Below are the code and all the weights of a small trained network. Each question names an input and a target symbol and asks about switching units off, where a switched-off unit gives its printed mean instead of its output.

import numpy as np


def w(rows, s, z=0):
    codes = np.array(rows[::2]) - 128.0
    scale = np.full(codes.shape[1], s)
    scale[-1] = z or s
    return codes * scale


def f(y):
    return np.maximum(y, 0)


def softmax(a):
    e = np.exp(a - a.max(-1, keepdims=True))
    return e / e.sum(-1, keepdims=True)


def log_softmax(a):
    a = a - a.max(-1, keepdims=True)
    return a - np.log(np.exp(a).sum(-1, keepdims=True))


def net(x, mask):
    ids = ['βγδλπτφω'.index(c) for c in x.split()]
    T = len(ids)
    res = E[ids] + P[:T]
    r = res
    for j in range(2):
        rows = slice(4 * j, 4 * j + 4)
        q, k, v = (r @ M[0][rows].T for M in (Q, K, V))
        z = softmax(np.where(np.tri(T) > 0, q @ k.T / 4**0.5, -1e9)) @ v
        o = O[0][rows]
        res = res + np.where(mask[j], z, o[:, -1]) @ o[:, :-1]
    y = f(res @ A[0][:, :-1].T + A[0][:, -1])
    res = res + np.where(mask[2:18], y, B[0][:, -1]) @ B[0][:, :-1]
    return log_softmax(res[-1] @ U[:, :-1].T + U[:, -1])


Q, K, V, O, A, B = {}, {}, {}, {}, {}, {}
E = w([
[178,202,62,157],'β',
[172,47,157,131],'γ',
[77,119,196,222],'δ',
[192,147,85,197],'λ',
[158,235,86,249],'π',
[193,144,80,146],'τ',
[163,178,144,85],'φ',
[162,161,119,136],'ω',
],0.014)
P = w([
[103,77,53,97],'0',
[161,144,160,130],'1',
[226,164,119,153],'2',
[205,101,187,146],'3',
[152,127,125,227],'4',
[186,143,62,218],'5',
[166,64,178,166],'6',
[62,91,112,183],'7',
[166,87,79,84],'8',
[193,128,82,142],'9',
[187,2,222,196],'10',
[108,131,95,189],'11',
[159,107,124,183],'12',
],0.0068)
Q[0] = w([
[168,8,91,116],'H1',
[153,138,154,189],'H1',
[134,162,138,46],'H1',
[112,159,48,88],'H1',
[98,146,177,61],'H2',
[158,226,172,105],'H2',
[210,117,155,133],'H2',
[9,28,89,116],'H2',
],0.011)
K[0] = w([
[6,175,61,47],'H1',
[30,33,9,177],'H1',
[195,185,217,174],'H1',
[65,162,184,201],'H1',
[243,98,122,160],'H2',
[181,198,157,122],'H2',
[180,182,85,158],'H2',
[128,254,215,158],'H2',
],0.0079)
V[0] = w([
[125,34,185,171],'H1',
[82,177,203,118],'H1',
[102,210,200,142],'H1',
[75,164,122,196],'H1',
[169,152,5,108],'H2',
[100,222,91,152],'H2',
[220,176,134,121],'H2',
[116,196,102,216],'H2',
],0.011)
O[0] = w([
[212,35,77,160,243],'H1',
[175,187,146,150,3],'H1',
[172,219,193,143,20],'H1',
[117,139,226,168,100],'H1',
[2,180,94,139,126],'H2',
[111,164,209,137,45],'H2',
[108,145,107,151,188],'H2',
[119,148,200,233,165],'H2',
],0.0091,0.0049)
A[0] = w([
[99,79,249,66,155],'N1',
[75,46,185,190,134],'N2',
[171,178,181,227,69],'N3',
[231,166,116,139,121],'N4',
[125,150,117,177,54],'N5',
[167,80,159,88,87],'N6',
[180,114,136,108,212],'N7',
[174,163,92,38,57],'N8',
[87,172,2,162,62],'N9',
[208,135,117,48,23],'N10',
[108,131,44,99,172],'N11',
[148,205,78,115,159],'N12',
[111,54,151,164,157],'N13',
[205,183,209,84,111],'N14',
[141,131,137,112,3],'N15',
[107,133,168,103,67],'N16',
],0.0078,0.0045)
B[0] = w([
[79,146,80,223,152],'N1',
[178,145,81,39,241],'N2',
[96,165,155,129,175],'N3',
[109,61,139,168,178],'N4',
[126,176,120,95,140],'N5',
[75,173,160,196,176],'N6',
[157,121,119,202,205],'N7',
[184,136,109,127,146],'N8',
[123,100,159,86,196],'N9',
[153,125,140,170,153],'N10',
[114,110,177,67,214],'N11',
[156,1,146,34,154],'N12',
[139,154,85,140,255],'N13',
[136,110,83,158,139],'N14',
[137,60,194,160,128],'N15',
[121,112,123,187,129],'N16',
],0.0069,0.0087)
U = w([
[73,121,95,148,193],'β',
[202,141,1,102,200],'γ',
[225,112,168,167,157],'δ',
[97,150,18,156,56],'λ',
[114,131,117,172,15],'π',
[90,72,133,126,4],'τ',
[169,128,144,84,159],'φ',
[134,111,123,122,102],'ω',
],0.0072,0.0035)

Each question gives the input, a string of symbols that net reads in full, and the target symbol t.
The units are the heads (4 rows each of Q, K, V and O) and the neurons (one row each of A and B). Each row of codes is followed by its name. A weight is (code - 128) times the scale printed after its matrix; where a second scale follows, it is the last column's (O, A, B and U).
mask holds one flag per unit, heads first, then neurons. A switched-off unit (its flag False) gives its mean, the last column of its rows in O or B, instead of its output. The means were averaged over made-up inputs and are rounded, as every weight is.
A unit's drop is (log p(t) with every unit on - log p(t) with that unit switched off) / (log p(t) with every unit on - log p(t) with every unit switched off).
The circuit of an input: a set's keep is (log p(t) with only the set's units on - log p(t) with every unit switched off) / (log p(t) with every unit on - log p(t) with every unit switched off). Starting from the 12 units with the biggest drops (on a tie, the unit counted first), units are removed one at a time, each time the one whose removal leaves the highest keep (on an exact tie, the one counted first), for as long as the keep stays at least 0.8.
circuit, biggest first: the units of the circuit, biggest drop first
most important unit: the unit with the biggest drop
which heads matter: for each layer, one digit per head in row order, 1 if its drop is at least 0.15 and else 0, layers parted by /
drop when u is switched off: that unit's drop, to one decimal
input γ γ γ γ φ γ β γ γ γ γ, target γ: which heads matter => 10
input δ δ ω ω φ γ δ β, target δ: circuit, biggest first => [H1, H2]
input δ φ φ, target δ: which heads matter => 10
input δ δ π γ γ, target δ: circuit, biggest first => [H1, H2]
input π γ π β τ δ δ δ δ, target δ: most important unit => H2
input δ γ γ δ λ, target δ: which heads matter => 11
input γ δ γ γ, target γ: which heads matter => 10
input δ γ λ γ δ π δ τ γ π, target δ: circuit, biggest first => [H1, N2]
input β γ λ γ, target β: circuit, biggest first => [H1, H2]
input δ ω β, target δ: which heads matter => 10
input δ γ φ τ, target δ: which heads matter => 10
input γ β β β π β γ, target β: which heads matter => 11
input β β τ, target β: drop when H1 is switched off => 0.2
input β δ λ φ, target β: most important unit => H2
input β π τ δ ω, target β: drop when H2 is switched off => 0.5
input δ δ φ γ ω δ δ π γ γ δ γ, target δ: drop when H2 is switched off => 0.7
